Look-ups in named tables: a row name and a column name give one cell, copied from the table.

Mevur =
|  | Fevekim | Gur | Torevo | Zup |
|---|---|---|---|---|
| Semobi | 3.4 | 2.0 | 0.9 | 2.8 |
| Luzituk | 3.2 | 2.2 | 4.8 | 2.8 |
| Zek | 2.5 | 4.6 | 2.9 | 3.7 |
| Mel | 4.8 | 3.7 | 2.6 | 2.3 |
| Bol | 3.0 | 5.1 | 3.9 | 3.9 |
| Lis | 4.7 | 3.1 | 3.0 | 3.5 |
| Guda | 2.0 | 7.8 | 5.6 | 3.7 |
| Ruvog | 2.3 | 4.3 | 2.9 | 3.3 |

What is the Zup of Lis in Mevur? 3.5
What is the Zup of Ruvog in Mevur? 3.3
What is the Fevekim of Ruvog in Mevur? 2.3
What is the Torevo of Ruvog in Mevur? 2.9
What is the Torevo of Guda in Mevur? 5.6
What is the Zup of Semobi in Mevur? 2.8
What is the Fevekim of Semobi in Mevur? 3.4
What is the Zup of Mel in Mevur? 2.3
What is the Gur of Ruvog in Mevur? 4.3
What is the Torevo of Lis in Mevur? 3.0
What is the Torevo of Bol in Mevur? 3.9
What is the Fevekim of Guda in Mevur? 2.0
What is the Gur of Zek in Mevur? 4.6
What is the Gur of Semobi in Mevur? 2.0
What is the Gur of Guda in Mevur? 7.8

Lenekit
fields: Kag, Buvo, Rem
Garuk: [74, 49, 48]
Ral: [82, 60, 37]
Vaforal: [82, 59, 63]
Marona: [82, 60, 61]
Memuro: [36, 33, 57]
Sel: [65, 60, 65]
Gufibes: [11, 25, 49]

Kag of Garuk: 74
Rem of Marona: 61
Buvo of Sel: 60
Buvo of Vaforal: 59
Rem of Vaforal: 63
Buvo of Ral: 60
Rem of Memuro: 57
Kag of Gufibes: 11
Rem of Ral: 37
Rem of Sel: 65
Buvo of Memuro: 33
Kag of Memuro: 36
Buvo of Garuk: 49
Kag of Vaforal: 82

Bof
         Nid   Gak
Seporen  475   -27
Katavuz  511  -216
Fup      542  -314
Kov      605  -460
Nebotuk  522  -254
Miz      539  -303
Roner    508  -204
Sabebi   627  -502
Nimumas  505  -191
Tikoto   491   247
Tef      523   348
Dami     624  -496

Nid of Nimumas: 505
Nid of Nebotuk: 522
Nid of Miz: 539
Nid of Sabebi: 627
Nid of Seporen: 475
Gak of Kov: -460
Gak of Roner: -204
Nid of Dami: 624
Gak of Nebotuk: -254
Gak of Miz: -303
Gak of Tef: 348

Zomotu:
cols = Rerufe, Sib, Vog
Suzinug: [4.4, 5.6, 3.5]
Sozab: [6.6, 5.4, 5.2]
Nid: [4.0, 2.4, 4.9]
Gumap: [6.4, 4.6, 4.4]
Tuletip: [4.9, 3.4, 5.0]
Tabedo: [8.0, 5.3, 7.1]
Numelor: [8.1, 7.7, 6.3]
Buv: [2.6, 6.9, 2.7]

What is the Rerufe of Tuletip in Zomotu? 4.9
What is the Rerufe of Sozab in Zomotu? 6.6
What is the Vog of Suzinug in Zomotu? 3.5
What is the Rerufe of Gumap in Zomotu? 6.4
What is the Sib of Tabedo in Zomotu? 5.3
What is the Sib of Tuletip in Zomotu? 3.4
What is the Vog of Tuletip in Zomotu? 5.0
What is the Vog of Sozab in Zomotu? 5.2
What is the Vog of Numelor in Zomotu? 6.3
What is the Rerufe of Tabedo in Zomotu? 8.0
What is the Sib of Suzinug in Zomotu? 5.6
Which row has the largest Rerufe? Numelor

Table Teg
|  | Zubak | Lavoba | Kov |
|---|---|---|---|
| Pidiguf | 8683 | 4273 | 4855 |
| Gemeduv | 7512 | 9108 | 6332 |
| Gor | 5206 | 4512 | 4924 |
| Punome | 9874 | 6573 | 5409 |
| Zolate | 5660 | 9736 | 7485 |
| Sev | 6078 | 3929 | 5177 |
| Nev | 7856 | 7515 | 5168 |
| Danep | 3988 | 7546 | 6896 |
| Lir | 5617 | 4166 | 4376 |
| Bive | 5897 | 7156 | 6043 |
| Ditinob | 1581 | 7402 | 7139 |
| Mobafel | 4634 | 4008 | 4025 |
| Bup | 6209 | 6875 | 5284 |

Punome, Kov: 5409
Sev, Zubak: 6078
Lir, Zubak: 5617
Danep, Zubak: 3988
Sev, Lavoba: 3929
Mobafel, Kov: 4025
Lir, Kov: 4376
Ditinob, Lavoba: 7402
Bive, Lavoba: 7156
Bive, Zubak: 5897
Gor, Zubak: 5206
Row with the largest Kov: Zolate

Nur
         Nikep    Pif   Neli  Zopak  Kikiv    Bik  Tufirus    Daz   Rugi
Masen    57143  23034  59598  54228  71459  51178    55531  43861  63042
Lavugiv  68861  61705  90894  69415  62124  51362    60616  66793  72023
Vibofo   42393   7968  51083  58690  57821  61867    47770  47199  54854
Darono   54070  65637  57958  32385  61409  51325    63320  52159  60889
Vebili   55630  49555  54462  41441  72222  58950    52246  52280  58899
Nema     54881  71223  47960  37429  51360  59559    59228  49447  53938
Tapuse   55347  28444  57060  49904  41824  56033    65569  64733  68743
Beli     56216  49076  38913  17042  74971  60049    61117  69108  24761
Zug      53352  56833  47406  59453  54310  58957    50400  52289  54250
Val      50064  41196  70273  86086  56514  49374    51528  43052  55160

Vibofo, Tufirus -> 47770
Zug, Neli -> 47406
Vebili, Nikep -> 55630
Masen, Neli -> 59598
Vebili, Pif -> 49555
Zug, Rugi -> 54250
Darono, Daz -> 52159
Beli, Zopak -> 17042
Lavugiv, Bik -> 51362
Beli, Pif -> 49076
Nema, Daz -> 49447
Masen, Nikep -> 57143
Darono, Bik -> 51325
Masen, Bik -> 51178
Row with the largest Kikiv: Beli

